Below is a small trained network, with its code and all its weights. Each question gives an input and a class and asks what happens when units are switched off, that is, made to give their printed mean instead of their output.

import numpy as np


def w(rows, s, z=0):
    codes = np.array(rows[::2]) - 128.0
    scale = np.full(codes.shape[1], s)
    scale[-1] = z or s
    return codes * scale


def norm(h):
    return h / np.sqrt((h * h).mean(-1, keepdims=True) + 1e-5)


def f(y):
    return np.maximum(y, 0)


def log_softmax(a):
    a = a - a.max(-1, keepdims=True)
    return a - np.log(np.exp(a).sum(-1, keepdims=True))


def net(x, mask):
    res = np.array(x, float).reshape(1, 2) / 4 @ E
    u = 0
    for l in range(3):
        y = f(norm(res) @ A[l][:, :-1].T + A[l][:, -1])
        res = res + np.where(mask[u : u + 5], y, B[l][:, -1]) @ B[l][:, :-1]
        u += 5
    return log_softmax(norm(res)[-1] @ U[:, :-1].T + U[:, -1])


A, B = {}, {}
E = w([
[8,40,136,111,190,118,230,116,123,173,103],'x0',
[134,109,62,182,157,132,109,139,144,199,142],'x1',
],0.011)
A[0] = w([
[103,188,72,151,115,56,80,209,105,134,175,95],'0.n1',
[93,123,8,235,156,117,127,209,176,239,215,5],'0.n2',
[37,7,82,152,138,137,124,135,167,45,110,99],'0.n3',
[79,123,129,102,106,200,69,113,249,3,229,216],'0.n4',
[80,165,105,126,137,127,118,110,112,123,160,54],'0.n5',
],0.0053,0.0025)
B[0] = w([
[154,28,145,76,75,117,89,99,139,145,53,184],'0.n1',
[120,145,135,144,119,158,106,115,96,79,146,253],'0.n2',
[164,91,166,40,168,149,127,119,254,170,124,212],'0.n3',
[78,89,132,101,134,168,122,149,191,183,145,209],'0.n4',
[37,91,143,193,162,129,190,132,142,131,157,128],'0.n5',
],0.009,0.0064)
A[1] = w([
[59,133,97,175,116,121,93,141,91,120,142,62],'1.n1',
[144,166,186,77,95,94,241,116,93,3,95,28],'1.n2',
[87,58,205,66,165,184,78,56,170,145,122,94],'1.n3',
[121,89,57,196,190,164,51,161,133,232,131,30],'1.n4',
[104,194,245,8,105,64,111,147,71,75,112,7],'1.n5',
],0.0059,0.0015)
B[1] = w([
[126,143,98,89,105,69,103,111,247,136,103,137],'1.n1',
[145,104,81,179,146,160,83,70,104,94,149,171],'1.n2',
[135,144,130,179,119,120,113,162,109,106,95,254],'1.n3',
[95,141,134,146,201,114,182,80,133,62,134,191],'1.n4',
[151,149,76,156,179,117,139,82,78,178,157,194],'1.n5',
],0.013,0.0093)
A[2] = w([
[250,179,104,76,3,145,54,148,239,66,184,209],'2.n1',
[156,203,216,206,123,149,35,232,106,68,25,4],'2.n2',
[13,30,80,212,157,184,123,240,156,99,80,206],'2.n3',
[106,131,46,211,153,146,115,4,53,122,182,38],'2.n4',
[228,81,95,82,92,205,85,118,102,216,166,206],'2.n5',
],0.0053,0.0031)
B[2] = w([
[99,53,126,86,124,132,185,121,124,166,93,254],'2.n1',
[153,171,136,127,60,116,125,248,96,160,237,187],'2.n2',
[187,142,123,80,61,125,81,124,127,140,140,246],'2.n3',
[92,227,158,219,146,141,136,138,75,101,161,233],'2.n4',
[89,132,145,121,188,101,126,103,201,87,81,194],'2.n5',
],0.013,0.0086)
U = w([
[115,196,114,235,205,160,131,86,98,60,146,152],'0',
[146,41,125,22,128,138,132,112,214,186,2,132],'1',
[178,185,117,120,46,110,100,241,89,186,249,126],'2',
[121,159,48,121,133,16,78,181,82,133,50,2],'3',
],0.016,0.015)

Each question gives the input, the list of numbers given to net, and the class t.
The units are the neurons (one row each of A and B). Each row of codes is followed by its name. A weight is (code - 128) times the scale printed after its matrix; where a second scale follows, it is the last column's (A, B and U).
mask holds one flag per neuron, layer by layer. A switched-off neuron (its flag False) gives its mean, the last column of its row in B, instead of its output. The means were averaged over made-up inputs and are rounded, as every weight is.
A unit's drop is (log p(t) with every unit on - log p(t) with that unit switched off) / (log p(t) with every unit on - log p(t) with every unit switched off).
The circuit of an input: a set's keep is (log p(t) with only the set's units on - log p(t) with every unit switched off) / (log p(t) with every unit on - log p(t) with every unit switched off). Starting from the 12 units with the biggest drops (on a tie, the unit counted first), units are removed one at a time, each time the one whose removal leaves the highest keep (on an exact tie, the one counted first), for as long as the keep stays at least 0.8.
circuit, biggest first: the units of the circuit, biggest drop first
k most important neurons: the k neurons with the biggest drops, biggest first
top k neurons in layer l: the k neurons of layer l with the biggest drops, biggest first
drop when u is switched off: that unit's drop, to one decimal
input [-2,-2], class 2: circuit, biggest first -> (2.n2)
input [-2,-3], class 2: 2 most important neurons -> (0.n4 2.n2)
input [5,2], class 1: 2 most important neurons -> (2.n4 2.n2)
input [-2,2], class 2: 2 most important neurons -> (0.n1 1.n5)
input [-4,8], class 0: 2 most important neurons -> (1.n4 1.n3)
input [3,-3], class 2: 3 most important neurons -> (1.n4 1.n3 0.n3)
input [1,-3], class 2: top 2 neurons in layer 0 -> (0.n2 0.n4)
input [-6,6], class 0: top 2 neurons in layer 2 -> (2.n3 2.n4)
input [-5,6], class 0: 3 most important neurons -> (1.n4 1.n3 0.n3)
input [7,-8], class 0: top 2 neurons in layer 1 -> (1.n2 1.n5)
input [-7,7], class 0: 3 most important neurons -> (1.n4 0.n3 1.n3)
input [6,4], class 1: 2 most important neurons -> (2.n4 0.n3)
input [-8,5], class 1: 3 most important neurons -> (1.n3 2.n1 0.n1)
input [-3,5], class 0: circuit, biggest first -> (1.n4)
input [-4,-2], class 1: 4 most important neurons -> (2.n1 1.n3 1.n4 2.n5)
input [-8,2], class 1: 2 most important neurons -> (1.n3 2.n1)
input [2,1], class 2: drop when 1.n3 is switched off -> 0.5
input [-8,4], class 1: drop when 1.n3 is switched off -> 0.4
input [-3,7], class 0: drop when 1.n3 is switched off -> 0.2
input [-6,-2], class 1: drop when 1.n3 is switched off -> 0.2
input [-5,8], class 0: top neuron in layer 1 -> (1.n4)
